Read these off the table that follows. Rows and columns are numbered from 1.
1) Give the top-right entry.
2) Give the entry in row 1 and column 2.
3) Give the entry in the top-left corner.
4) Give the entry at row 3, column 1.
5) Give the entry just right of the smallest entry.
6) Give the entry at row 1, column 3.
7) Give the bottom-right entry.
8) Give the entry in row 2 and column 3.
[[135 118 129 117 122 118 119 124 142 110 103 132 147]
 [121 141 140 139 121 118 124 138 131 144 134 139 117]
 [117 128 124 119 123 112 128 139 123 115 134 134 141]
 [136 129 152 128 116 135 129 111 147 134 123 152 138]]
1) 147
2) 118
3) 135
4) 117
5) 132
6) 129
7) 138
8) 140

Questions about the row below.
1) What is the entry just right of the largest entry?
2) What is the centre entry?
3) What is the entry just left of 137?
[102  98 137 130 136]
1) 130
2) 137
3) 98

W =
[[131 136 124 119 117 137 133 119 117 129 122 129 116 128]
 [112 129 127 139 126 149 140 139 120 135 134 134 126 140]
 [117 137 120 126 138 147 124 141 137 141 129 132 127 129]
 [135 130 121 118 123 136 131 118 118 128 121 127 118 130]
 [119 137 118 125 137 146 125 140 137 138 129 130 126 128]
 [111 127 127 138 125 149 139 141 119 136 133 135 126 142]
 [113 127 126 134 130 147 140 141 120 134 129 134 123 143]
 [117 138 117 125 139 146 123 139 137 142 130 131 126 127]]
Indices start at 1.
The entry in row 1 and column 1 is 131
The entry in row 1 and column 3?
Answer: 124
The entry in row 1 and column 2?
Answer: 136
The bottom entry of the column that holds the smallest entry is 117
The entry in the top-right corner?
Answer: 128
The bottom-right entry?
Answer: 127
The entry at row 2, column 1 is 112
The entry directly below the smallest entry -> 113
The entry just right of the smallest entry?
Answer: 127
The entry in row 3 and column 1?
Answer: 117
The entry in row 2 and column 2?
Answer: 129

[[111 137 129 137 130 148 118 123 130 115 112 139]
 [114 137 117 123 108 135 115 116 121 137 121 118]
 [127 124 137 114 117 132 127 107 126 146 129 142]
 [130 144 142 139 126 119 122 120 147 123 110 132]
 [121 124 122 105 111 127 134 126 134 121 113 144]
 [107 127 114 138 113 130 140 129 132 119 113 127]
 [126 128 138 142 136 146 128 133 129 105 125 112]
 [138 118 138 123 137 140 131 134 115  99 125 131]
 [139 123 134 108 117 119 131 132 127 115 127 106]
 [122 120 129 111 146 140 118 122 128 126 119 109]
 [126 109 141 112 125 134 133 111 121 142 136 120]
 [124 127 147 127 133 142 117 135 127 104 119 120]
 [120 119 113 117 127 118 135 133 128 110 106 121]
 [145 146 125 118 132 136 120 109 141 127 122 133]
 [122 113 129 110 144 138 128 119 136 131 122 110]
 [145 126 141 123 146 118 114 111 117 135 119 129]]
The top-left entry?
A: 111
The third entry from the end, reading row by row?
A: 135
The top entry of the column that holds the smallest entry is 115
The last entry, reading row by row?
A: 129
The 2nd entry on the diagonal from the top-right corner?
A: 121
The entry just left of the smallest entry is 115
The entry directly below the smallest entry: 115
The fourth entry in reading order is 137
The second smallest entry is 104
The bottom-left entry is 145
The 3rd entry on the main diagonal: 137
The 5th entry, reading row by row?
A: 130
The largest entry: 148
The smallest entry?
A: 99
The top-right entry -> 139
The fourth entry from the end, reading row by row: 117
The entry directly below the largest entry?
A: 135
The last entry in the row that holds the smallest entry: 131
The fifth-last entry, reading row by row is 111
The largest entry in the last column -> 144
The 3rd entry, reading row by row?
A: 129
